Here is a tiny trained network, its code and every weight. The questions are about switching its units off for an input and a target symbol, where a switched-off unit gives its printed mean instead of its output.

import numpy as np


def w(rows, s, z=0):
    codes = np.array(rows[::2]) - 128.0
    scale = np.full(codes.shape[1], s)
    scale[-1] = z or s
    return codes * scale


def f(y):
    return np.maximum(y, 0)


def softmax(a):
    e = np.exp(a - a.max(-1, keepdims=True))
    return e / e.sum(-1, keepdims=True)


def log_softmax(a):
    a = a - a.max(-1, keepdims=True)
    return a - np.log(np.exp(a).sum(-1, keepdims=True))


def net(x, mask):
    ids = ['ΔΛζηστ'.index(c) for c in x.split()]
    T = len(ids)
    res = E[ids] + P[:T]
    u = 0
    for l in range(3):
        q, k, v = (res @ M[l].T for M in (Q, K, V))
        z = softmax(np.where(np.tri(T) > 0, q @ k.T / 3**0.5, -1e9)) @ v
        res = res + np.where(mask[u], z, O[l][:, -1]) @ O[l][:, :-1]
        u += 1
        y = f(res @ A[l][:, :-1].T + A[l][:, -1])
        res = res + np.where(mask[u : u + 4], y, B[l][:, -1]) @ B[l][:, :-1]
        u += 4
    return log_softmax(res[-1] @ U[:, :-1].T + U[:, -1])


Q, K, V, O, A, B = {}, {}, {}, {}, {}, {}
E = w([
[102,242,216,56],'Δ',
[41,181,15,104],'Λ',
[117,122,147,50],'ζ',
[103,60,120,128],'η',
[250,179,171,162],'σ',
[101,62,141,113],'τ',
],0.013)
P = w([
[252,27,207,63],'0',
[176,71,217,89],'1',
[154,88,202,96],'2',
[141,107,191,96],'3',
[133,132,181,100],'4',
[131,152,168,99],'5',
[119,166,165,99],'6',
[114,192,162,99],'7',
[110,211,157,104],'8',
],0.004)
Q[0] = w([
[98,254,210,140],'L0H0',
[8,54,173,43],'L0H0',
[116,184,42,139],'L0H0',
],0.009)
K[0] = w([
[150,235,233,89],'L0H0',
[82,98,111,2],'L0H0',
[108,155,50,183],'L0H0',
],0.0095)
V[0] = w([
[140,231,172,17],'L0H0',
[74,134,235,14],'L0H0',
[150,252,151,162],'L0H0',
],0.0039)
O[0] = w([
[163,60,43,19,252],'L0H0',
[99,105,90,37,207],'L0H0',
[209,21,254,89,197],'L0H0',
],0.0044,0.0035)
A[0] = w([
[69,149,102,163,71],'L0N0',
[217,95,37,70,163],'L0N1',
[77,180,75,211,2],'L0N2',
[2,132,80,106,183],'L0N3',
],0.0083,0.0051)
B[0] = w([
[129,102,210,204,145],'L0N0',
[67,132,216,255,236],'L0N1',
[80,98,178,200,137],'L0N2',
[90,120,42,135,254],'L0N3',
],0.0073,0.0051)
Q[1] = w([
[208,233,126,172],'L1H0',
[1,84,132,118],'L1H0',
[170,34,80,152],'L1H0',
],0.0091)
K[1] = w([
[136,255,183,168],'L1H0',
[48,12,104,83],'L1H0',
[148,54,78,170],'L1H0',
],0.0084)
V[1] = w([
[29,217,160,126],'L1H0',
[130,59,3,216],'L1H0',
[45,248,193,42],'L1H0',
],0.0044)
O[1] = w([
[96,45,61,126,149],'L1H0',
[233,84,146,99,4],'L1H0',
[113,117,58,255,182],'L1H0',
],0.0058,0.0016)
A[1] = w([
[163,72,68,193,178],'L1N0',
[60,213,79,38,253],'L1N1',
[206,124,254,71,200],'L1N2',
[79,118,59,163,50],'L1N3',
],0.0088,0.0044)
B[1] = w([
[91,102,136,125,162],'L1N0',
[164,54,65,184,246],'L1N1',
[3,158,155,65,254],'L1N2',
[89,169,137,105,170],'L1N3',
],0.012,0.0086)
Q[2] = w([
[250,60,156,19],'L2H0',
[112,170,223,55],'L2H0',
[254,112,47,214],'L2H0',
],0.0053)
K[2] = w([
[201,157,90,127],'L2H0',
[119,206,142,118],'L2H0',
[246,86,2,96],'L2H0',
],0.0069)
V[2] = w([
[153,253,160,226],'L2H0',
[153,13,92,97],'L2H0',
[45,163,64,108],'L2H0',
],0.0042)
O[2] = w([
[102,254,145,47,65],'L2H0',
[217,57,69,206,82],'L2H0',
[68,129,37,102,253],'L2H0',
],0.0041,0.0053)
A[2] = w([
[240,246,51,218,2],'L2N0',
[86,115,118,149,63],'L2N1',
[240,84,45,219,95],'L2N2',
[69,81,114,73,160],'L2N3',
],0.011,0.0099)
B[2] = w([
[3,25,217,56,128],'L2N0',
[80,118,81,112,148],'L2N1',
[213,218,165,113,204],'L2N2',
[136,114,107,205,251],'L2N3',
],0.012,0.016)
U = w([
[55,1,107,152,161],'Δ',
[167,167,110,163,199],'Λ',
[243,210,216,82,145],'ζ',
[102,149,101,88,13],'η',
[76,220,153,88,173],'σ',
[102,148,106,102,2],'τ',
],0.0095,0.0072)

Each question gives the input, a string of symbols that net reads in full, and the target symbol t.
The units are the heads (3 rows each of Q, K, V and O) and the neurons (one row each of A and B). Each row of codes is followed by its name. A weight is (code - 128) times the scale printed after its matrix; where a second scale follows, it is the last column's (O, A, B and U).
mask holds one flag per unit, layer by layer, with each layer's heads first. A switched-off unit (its flag False) gives its mean, the last column of its rows in O or B, instead of its output. The means were averaged over made-up inputs and are rounded, as every weight is.
A unit's drop is (log p(t) with every unit on - log p(t) with that unit switched off) / (log p(t) with every unit on - log p(t) with every unit switched off).
The circuit of an input: a set's keep is (log p(t) with only the set's units on - log p(t) with every unit switched off) / (log p(t) with every unit on - log p(t) with every unit switched off). Starting from the 12 units with the biggest drops (on a tie, the unit counted first), units are removed one at a time, each time the one whose removal leaves the highest keep (on an exact tie, the one counted first), for as long as the keep stays at least 0.8.
circuit, biggest first: the units of the circuit, biggest drop first
k most important neurons: the k neurons with the biggest drops, biggest first
top k neurons in layer l: the k neurons of layer l with the biggest drops, biggest first
drop of u: that unit's drop, to one decimal
input η σ Λ σ Δ Δ, target Λ: circuit, biggest first => [L1N2, L1H0]
input η ζ ζ σ η Λ ζ Λ, target Λ: circuit, biggest first => [L1N2, L1N1, L2N2]
input Λ Δ Λ τ σ Λ Δ, target Λ: circuit, biggest first => [L1H0, L1N2]
input σ τ σ Λ σ Λ ζ ζ, target Λ: 4 most important neurons => [L1N2, L1N1, L1N3, L2N2]
input σ η Λ σ ζ Λ Δ, target Δ: most important neuron => [L2N2]
input τ Δ σ σ Δ Λ σ Δ Δ, target ζ: 2 most important neurons => [L1N2, L1N1]
input η σ σ η η η, target ζ: 4 most important neurons => [L1N2, L0N1, L2N2, L1N3]
input Δ Δ σ Λ Δ τ η η ζ, target Δ: 3 most important neurons => [L0N1, L2N2, L0N3]
input ζ Λ Δ σ σ τ Λ τ, target Λ: 4 most important neurons => [L1N2, L0N1, L1N3, L2N2]
input η τ ζ τ τ, target ζ: 4 most important neurons => [L1N2, L0N1, L2N2, L1N3]
input ζ Λ Δ, target Δ: 2 most important neurons => [L0N3, L2N2]
input Λ σ σ σ Λ Λ η η, target Λ: 4 most important neurons => [L1N2, L0N1, L1N3, L0N0]
input τ Δ Δ Δ, target ζ: 4 most important neurons => [L1N2, L1N1, L2N2, L1N3]
input σ σ τ Λ Δ σ Λ ζ, target Δ: 2 most important neurons => [L2N2, L0N3]
input η σ σ η, target Λ: 4 most important neurons => [L1N2, L0N1, L1N3, L1N1]
input ζ τ σ σ ζ, target Λ: top 3 neurons in layer 0 => [L0N1, L0N3, L0N0]
input Λ σ τ σ ζ σ Λ η τ, target Λ: top 2 neurons in layer 1 => [L1N2, L1N1]
input τ Λ τ η σ σ Λ τ, target ζ: drop of L0H0 => 1.4
input τ σ ζ ζ Δ σ ζ, target ζ: drop of L0N2 => 0.0
input σ σ ζ σ, target σ: drop of L1N1 => 0.2
input σ ζ Λ Δ ζ σ ζ, target ζ: drop of L2N2 => 1.0
input Δ σ Λ, target Λ: top neuron in layer 0 => [L0N3]
input σ ζ σ, target σ: top neuron in layer 1 => [L1N2]
